Small tables with named rows and columns. After each table, cells are looked up by row and column.

bev =
	nokadu	kuzegag	vap	nas	naduta	vil
nif	-25670	10197	-17047	13889	8514	-21374
degusa	44790	22185	-14833	7871	30000	-15649
zalip	-45146	66059	4622	39234	25560	94671
sis	15357	22602	-4156	49287	30055	-11501
zekeb	31368	33252	61235	13385	38605	69168
kan	-48782	19272	20112	35432	13156	-32289
buk	21384	31594	66271	12248	34865	67252
big	-64628	15914	26515	68423	20319	-25893

big, nas: 68423
buk, vap: 66271
big, vil: -25893
degusa, nokadu: 44790
big, naduta: 20319
zalip, nokadu: -45146
zalip, nas: 39234
sis, nas: 49287
degusa, kuzegag: 22185
nif, nokadu: -25670
buk, vil: 67252
zekeb, kuzegag: 33252
zekeb, vap: 61235
zekeb, nas: 13385
zekeb, vil: 69168
zekeb, naduta: 38605
sis, nokadu: 15357
degusa, vap: -14833
kan, vap: 20112
sis, kuzegag: 22602

ripu =
,daton,matud,nam,dad,zege,zuk
gop,-42,-9,6,-15,-22,16
fos,21,-38,-5,-63,19,-52
kir,-48,7,14,-21,8,-56
pumel,-30,1,-21,-25,17,-93
pevem,29,-24,-37,-59,-34,-23
ritig,1,-5,-36,-10,-29,-34
puvur,-25,-34,-12,3,-12,-5
ler,-24,-9,-19,-20,-4,-46
kom,-65,1,27,26,-9,80
zetupa,-76,-4,37,14,-2,-22
rolobos,-33,-60,-17,34,-4,-18
sodenof,-3,-35,-40,7,13,-22

What is the daton of ritig in ripu?
1
What is the zuk of pumel in ripu?
-93
What is the daton of pumel in ripu?
-30
What is the dad of kom in ripu?
26
What is the nam of ritig in ripu?
-36
What is the zuk of ler in ripu?
-46
What is the nam of rolobos in ripu?
-17
What is the matud of rolobos in ripu?
-60
What is the matud of ler in ripu?
-9
What is the dad of ler in ripu?
-20
What is the nam of zetupa in ripu?
37
What is the matud of kom in ripu?
1
What is the zuk of kom in ripu?
80
What is the matud of fos in ripu?
-38
Which row has the largest matud? kir

devesag
|  | labi | sike | lazek | zev |
|---|---|---|---|---|
| met | 55 | 86 | 154 | 156 |
| fovedav | 97 | 178 | 157 | 172 |
| betudu | 133 | 188 | 167 | 208 |
| boge | 155 | 251 | 241 | 146 |

What is the sike of betudu in devesag? 188
What is the lazek of met in devesag? 154
What is the labi of met in devesag? 55
What is the lazek of fovedav in devesag? 157
What is the zev of boge in devesag? 146
What is the sike of fovedav in devesag? 178
What is the labi of boge in devesag? 155
What is the sike of boge in devesag? 251
What is the lazek of betudu in devesag? 167

Table fovimos
          doz  mulimir  mepem  malap  kasoner   pov
kivup     0.0      0.4    0.3    0.1     -0.1   0.1
dogoke    0.7      0.3   -0.7   -0.2      0.1   0.1
vepof     0.0     -0.9   -0.1   -0.2      0.1  -0.4
rikel     0.5      0.4   -0.1    0.1     -0.1   0.1
zabu      0.4      0.7   -0.3   -0.1     -0.2   0.3
nus      -0.2     -0.5   -0.6   -0.4      0.3  -0.2
zapa      0.2     -0.6   -0.7   -0.2      0.3  -0.3
zuzavap   0.2      0.1    0.2   -0.1     -0.1   0.0

What is the doz of dogoke in fovimos?
0.7
What is the mulimir of zabu in fovimos?
0.7
What is the kasoner of vepof in fovimos?
0.1
What is the doz of rikel in fovimos?
0.5
What is the pov of zuzavap in fovimos?
0.0
What is the pov of nus in fovimos?
-0.2
What is the mepem of vepof in fovimos?
-0.1
What is the malap of dogoke in fovimos?
-0.2
What is the doz of kivup in fovimos?
0.0
What is the kasoner of nus in fovimos?
0.3
What is the malap of kivup in fovimos?
0.1
What is the malap of nus in fovimos?
-0.4
What is the malap of zapa in fovimos?
-0.2
What is the doz of vepof in fovimos?
0.0
What is the kasoner of rikel in fovimos?
-0.1

zuf
columns: foleron, merenuf, moba, pevete, baza, fus, moveded
ponu: [227, 126, 105, 219, 205, 120, 108]
did: [177, 132, 128, 178, 186, 142, 129]
zut: [21, 206, 232, 33, 66, 228, 238]
nesi: [134, 153, 124, 84, 101, 158, 110]

nesi, moveded -> 110
did, moba -> 128
ponu, foleron -> 227
zut, merenuf -> 206
zut, baza -> 66
nesi, baza -> 101
did, baza -> 186
zut, moveded -> 238
ponu, fus -> 120
did, pevete -> 178
did, fus -> 142
nesi, pevete -> 84
ponu, moveded -> 108
nesi, foleron -> 134
nesi, fus -> 158
ponu, baza -> 205
did, moveded -> 129
zut, fus -> 228
ponu, merenuf -> 126
zut, moba -> 232

fidobek:
|  | nez | relod | kop | nadun | zib | modar | degif | veno | miz | fivogu |
|---|---|---|---|---|---|---|---|---|---|---|
| gogelo | 131 | 142 | 127 | 137 | 177 | 96 | 187 | 53 | 82 | 186 |
| nesek | 104 | 116 | 129 | 177 | 140 | 179 | 142 | 116 | 126 | 129 |
| dop | 97 | 160 | 187 | 101 | 140 | 177 | 124 | 68 | 118 | 159 |
| gitiket | 137 | 205 | 154 | 141 | 129 | 96 | 95 | 116 | 152 | 177 |
| ziru | 120 | 98 | 149 | 195 | 137 | 148 | 136 | 157 | 86 | 118 |
| fud | 148 | 187 | 126 | 72 | 177 | 129 | 107 | 106 | 131 | 143 |

kop of gitiket = 154
nadun of dop = 101
relod of dop = 160
nadun of gitiket = 141
relod of nesek = 116
nez of gitiket = 137
nadun of gogelo = 137
fivogu of dop = 159
relod of fud = 187
zib of ziru = 137

bakoda =
|  | mar | sur | volo | mim | dapifun | bizube | gegi | nuzezu |
|---|---|---|---|---|---|---|---|---|
| kag | 44253 | 49921 | 83036 | 61379 | 58690 | 41767 | 55809 | 54180 |
| lafutu | 64584 | 55084 | 37234 | 73959 | 44227 | 34637 | 60844 | 52857 |
| mer | 34748 | 65021 | 24766 | 74312 | 74462 | 62834 | 40195 | 35982 |
| tebafa | 58669 | 66003 | 15956 | 54588 | 66414 | 90076 | 41150 | 53337 |

mer, sur => 65021
tebafa, bizube => 90076
lafutu, volo => 37234
lafutu, gegi => 60844
kag, sur => 49921
tebafa, mar => 58669
mer, mar => 34748
kag, gegi => 55809
lafutu, nuzezu => 52857
mer, bizube => 62834
tebafa, gegi => 41150
tebafa, volo => 15956
kag, mar => 44253
lafutu, dapifun => 44227
mer, gegi => 40195
kag, volo => 83036
lafutu, mim => 73959
tebafa, sur => 66003
tebafa, nuzezu => 53337
tebafa, mim => 54588
Which row has the largest volo? kag

zik =
columns: sebel, zefef, rup
lobul: [8937, 7317, 4709]
bifo: [7772, 3267, 4059]
tolola: [3858, 2566, 4626]
nos: [7836, 4666, 5870]
tenaf: [4756, 2878, 5568]
kuf: [8979, 2929, 3685]
neb: [7387, 6234, 3407]
vus: [4190, 3571, 5576]
fesa: [4031, 3846, 5624]
nini: [1934, 8220, 4602]
pokid: [5951, 4232, 4441]

nos, rup: 5870
lobul, zefef: 7317
lobul, sebel: 8937
tolola, rup: 4626
vus, zefef: 3571
kuf, zefef: 2929
vus, rup: 5576
vus, sebel: 4190
kuf, rup: 3685
fesa, sebel: 4031
fesa, zefef: 3846
fesa, rup: 5624
tenaf, zefef: 2878
nos, sebel: 7836
bifo, sebel: 7772
pokid, zefef: 4232

rivagaf =
	mis	divelet
bip	7.47	-2.23
roparu	9.28	2.41
bas	1.02	6.02
fip	6.32	7.17
seg	-0.08	7.44
pugutub	-2.71	-1.58
zegelil	1.84	8.18
suti	7.66	5.29
rukepag	7.52	4.48
vipibuf	7.47	2.15
vodot	1.03	-2.97
padog	4.20	4.16
mil	3.31	-5.68
mizi	1.77	4.82

mis of mil: 3.31
divelet of suti: 5.29
mis of bip: 7.47
mis of fip: 6.32
divelet of seg: 7.44
mis of suti: 7.66
divelet of mil: -5.68
mis of zegelil: 1.84
divelet of roparu: 2.41
divelet of zegelil: 8.18
mis of vodot: 1.03
mis of mizi: 1.77
divelet of bip: -2.23
Row with the largest mis: roparu

moluf:
columns: lus, siru, pas, votuz, fetasif, dov, ket, ves, rut, dored
rad: [-22, -28, -39, -36, -46, -36, -31, -58, -21, -12]
veli: [-32, -2, -73, 6, -58, -34, 31, -10, -32, -6]
vugel: [-25, -13, -66, 6, -47, -22, 1, -8, -38, -24]
vuveneg: [-22, -29, -32, -26, -40, -19, -48, -37, -35, -24]
pizeg: [-40, 26, 28, -62, 0, 3, -48, -64, -28, -62]
met: [-14, -31, -24, -11, -3, -47, -42, 4, 28, -48]
fetik: [-6, -31, -15, -23, -17, -8, -30, 4, -27, -21]
gel: [-18, -51, -30, -37, -28, -32, -8, -61, -36, 25]
dibilil: [-15, -36, -57, -23, -34, -35, -3, -23, -23, -2]
gesot: [-37, 3, -1, -45, -11, -10, -24, -23, -29, -26]
zozop: [-7, -44, 22, -47, -35, 44, -16, 50, -65, -18]
fasu: [-52, -27, 10, 28, -49, -39, -27, -15, 0, -44]

What is the fetasif of vuveneg in moluf?
-40
What is the pas of vuveneg in moluf?
-32
What is the lus of gel in moluf?
-18
What is the votuz of vugel in moluf?
6
What is the pas of zozop in moluf?
22
What is the votuz of fasu in moluf?
28
What is the dored of fetik in moluf?
-21
What is the lus of vugel in moluf?
-25
What is the pas of pizeg in moluf?
28
What is the dored of vuveneg in moluf?
-24
Row with the largest lus: fetik

